Here is a tiny trained network, its code and every weight. The questions are about switching its units off for an input and a class, where a switched-off unit gives its printed mean instead of its output.

import numpy as np


def w(rows, s, z=0):
    codes = np.array(rows[::2]) - 128.0
    scale = np.full(codes.shape[1], s)
    scale[-1] = z or s
    return codes * scale


def norm(h):
    return h / np.sqrt((h * h).mean(-1, keepdims=True) + 1e-5)


def f(y):
    return y / 2 * (1 + np.tanh(0.7978845608 * (y + 0.044715 * y**3)))


def log_softmax(a):
    a = a - a.max(-1, keepdims=True)
    return a - np.log(np.exp(a).sum(-1, keepdims=True))


def net(x, mask):
    res = np.array(x, float).reshape(1, 5) / 4 @ E
    u = 0
    for l in range(2):
        y = f(norm(res) @ A[l][:, :-1].T + A[l][:, -1])
        res = res + np.where(mask[u : u + 14], y, B[l][:, -1]) @ B[l][:, :-1]
        u += 14
    return log_softmax(norm(res)[-1] @ U[:, :-1].T + U[:, -1])


A, B = {}, {}
E = w([
[104,149,60,115,88,190],'x0',
[132,3,91,146,179,123],'x1',
[59,73,113,87,148,81],'x2',
[182,109,66,89,120,112],'x3',
[108,104,55,191,137,54],'x4',
],0.0058)
A[0] = w([
[106,166,68,118,118,222,83],'L0N0',
[139,126,97,153,152,228,84],'L0N1',
[167,137,212,86,219,146,151],'L0N2',
[182,105,93,209,169,138,161],'L0N3',
[191,84,46,75,77,140,16],'L0N4',
[192,116,249,144,201,120,123],'L0N5',
[158,123,195,81,196,185,40],'L0N6',
[192,186,99,120,34,203,39],'L0N7',
[214,90,254,121,246,69,44],'L0N8',
[89,240,203,9,111,159,39],'L0N9',
[116,136,120,170,137,249,3],'L0N10',
[136,221,116,196,151,126,168],'L0N11',
[150,169,183,164,114,227,95],'L0N12',
[82,125,174,178,154,137,168],'L0N13',
],0.008,0.004)
B[0] = w([
[170,90,181,95,107,148,172],'L0N0',
[147,106,92,234,51,161,148],'L0N1',
[107,164,188,172,131,110,216],'L0N2',
[102,139,132,33,119,105,218],'L0N3',
[216,217,87,158,159,29,165],'L0N4',
[185,143,203,168,165,141,240],'L0N5',
[53,154,95,114,160,116,163],'L0N6',
[100,67,120,129,181,100,198],'L0N7',
[177,40,192,188,215,204,254],'L0N8',
[93,108,208,58,52,1,254],'L0N9',
[186,16,107,136,54,232,136],'L0N10',
[107,190,163,191,132,160,204],'L0N11',
[147,60,64,146,48,86,203],'L0N12',
[122,136,97,135,164,160,187],'L0N13',
],0.0071,0.0043)
A[1] = w([
[79,128,163,29,82,100,2],'L1N0',
[155,90,100,144,9,207,63],'L1N1',
[79,157,150,199,112,139,155],'L1N2',
[113,142,56,73,166,121,86],'L1N3',
[134,71,63,125,188,113,75],'L1N4',
[115,71,115,77,146,92,82],'L1N5',
[162,150,104,60,140,166,111],'L1N6',
[115,99,119,114,177,101,71],'L1N7',
[90,81,119,97,120,80,60],'L1N8',
[99,71,139,122,153,82,215],'L1N9',
[56,199,175,132,108,154,179],'L1N10',
[64,68,156,94,99,150,152],'L1N11',
[138,132,166,20,105,113,67],'L1N12',
[135,179,155,77,29,122,60],'L1N13',
],0.011,0.0067)
B[1] = w([
[61,142,193,1,146,26,159],'L1N0',
[158,22,38,28,97,171,162],'L1N1',
[162,159,64,71,71,161,178],'L1N2',
[193,91,181,199,169,113,154],'L1N3',
[83,198,131,151,111,23,178],'L1N4',
[6,151,81,186,139,152,158],'L1N5',
[192,204,184,180,147,41,123],'L1N6',
[52,71,122,143,96,76,144],'L1N7',
[35,113,152,125,200,149,149],'L1N8',
[127,124,116,111,134,208,255],'L1N9',
[86,208,110,128,108,194,195],'L1N10',
[160,112,98,74,174,91,184],'L1N11',
[67,208,204,83,43,40,154],'L1N12',
[109,56,167,148,168,95,174],'L1N13',
],0.008,0.0074)
U = w([
[122,236,64,133,58,206,171],'0',
[194,200,202,175,62,190,164],'1',
[196,34,211,200,240,223,120],'2',
[38,94,46,178,219,68,149],'3',
[232,182,45,189,159,56,159],'4',
[83,150,122,58,168,247,2],'5',
[46,139,188,19,49,61,158],'6',
[210,37,52,51,34,198,192],'7',
],0.014,0.0068)

Each question gives the input, the list of numbers given to net, and the class t.
The units are the neurons (one row each of A and B). Each row of codes is followed by its name. A weight is (code - 128) times the scale printed after its matrix; where a second scale follows, it is the last column's (A, B and U).
mask holds one flag per neuron, layer by layer. A switched-off neuron (its flag False) gives its mean, the last column of its row in B, instead of its output. The means were averaged over made-up inputs and are rounded, as every weight is.
A unit's drop is (log p(t) with every unit on - log p(t) with that unit switched off) / (log p(t) with every unit on - log p(t) with every unit switched off).
The circuit of an input: a set's keep is (log p(t) with only the set's units on - log p(t) with every unit switched off) / (log p(t) with every unit on - log p(t) with every unit switched off). Starting from the 12 units with the biggest drops (on a tie, the unit counted first), units are removed one at a time, each time the one whose removal leaves the highest keep (on an exact tie, the one counted first), for as long as the keep stays at least 0.8.
units of the circuit, in order: the units of the circuit, biggest drop first
unit that matters most: the unit with the biggest drop
k most important neurons: the k neurons with the biggest drops, biggest first
top k neurons in layer l: the k neurons of layer l with the biggest drops, biggest first
drop when u is switched off: that unit's drop, to one decimal
input [-6,1,1,5,-5], class 2: units of the circuit, in order => (L0N8)
input [2,8,0,-2,-7], class 7: 3 most important neurons => (L0N1; L1N1; L0N10)
input [2,0,-5,-8,5], class 0: 4 most important neurons => (L0N11; L1N10; L0N8; L0N13)
input [2,6,-3,7,8], class 4: 2 most important neurons => (L0N4; L0N9)
input [-8,-7,-2,3,-2], class 1: top 3 neurons in layer 0 => (L0N8; L0N5; L0N3)
input [5,8,-5,8,-5], class 4: 2 most important neurons => (L0N4; L1N6)
input [7,-2,-1,3,-3], class 7: top 3 neurons in layer 0 => (L0N1; L0N10; L0N3)
input [7,6,4,8,-8], class 4: units of the circuit, in order => (L0N4; L1N6)
input [0,-5,-2,-6,2], class 0: 3 most important neurons => (L0N11; L1N10; L0N3)
input [3,-5,-5,0,-4], class 6: 2 most important neurons => (L0N9; L0N8)
input [6,-1,8,8,3], class 4: 2 most important neurons => (L0N4; L0N9)
input [1,-1,-6,-7,-2], class 7: top 2 neurons in layer 0 => (L0N12; L0N10)
input [-2,0,-4,1,3], class 0: 2 most important neurons => (L0N11; L0N9)
input [8,-7,-6,-1,-1], class 7: unit that matters most => L1N1
input [-4,-5,8,6,5], class 3: 2 most important neurons => (L0N9; L0N3)
input [0,8,-3,8,4], class 4: 3 most important neurons => (L0N4; L0N9; L0N7)
input [-8,-3,-7,6,-1], class 2: drop when L0N8 is switched off => 0.6
input [3,-6,7,-7,7], class 0: drop when L0N13 is switched off => 0.0
input [2,-7,-7,-8,5], class 0: drop when L0N11 is switched off => 0.7
input [5,2,-1,5,-1], class 4: units of the circuit, in order => (L0N4)
input [-8,0,7,-8,5], class 2: drop when L0N8 is switched off => 0.1
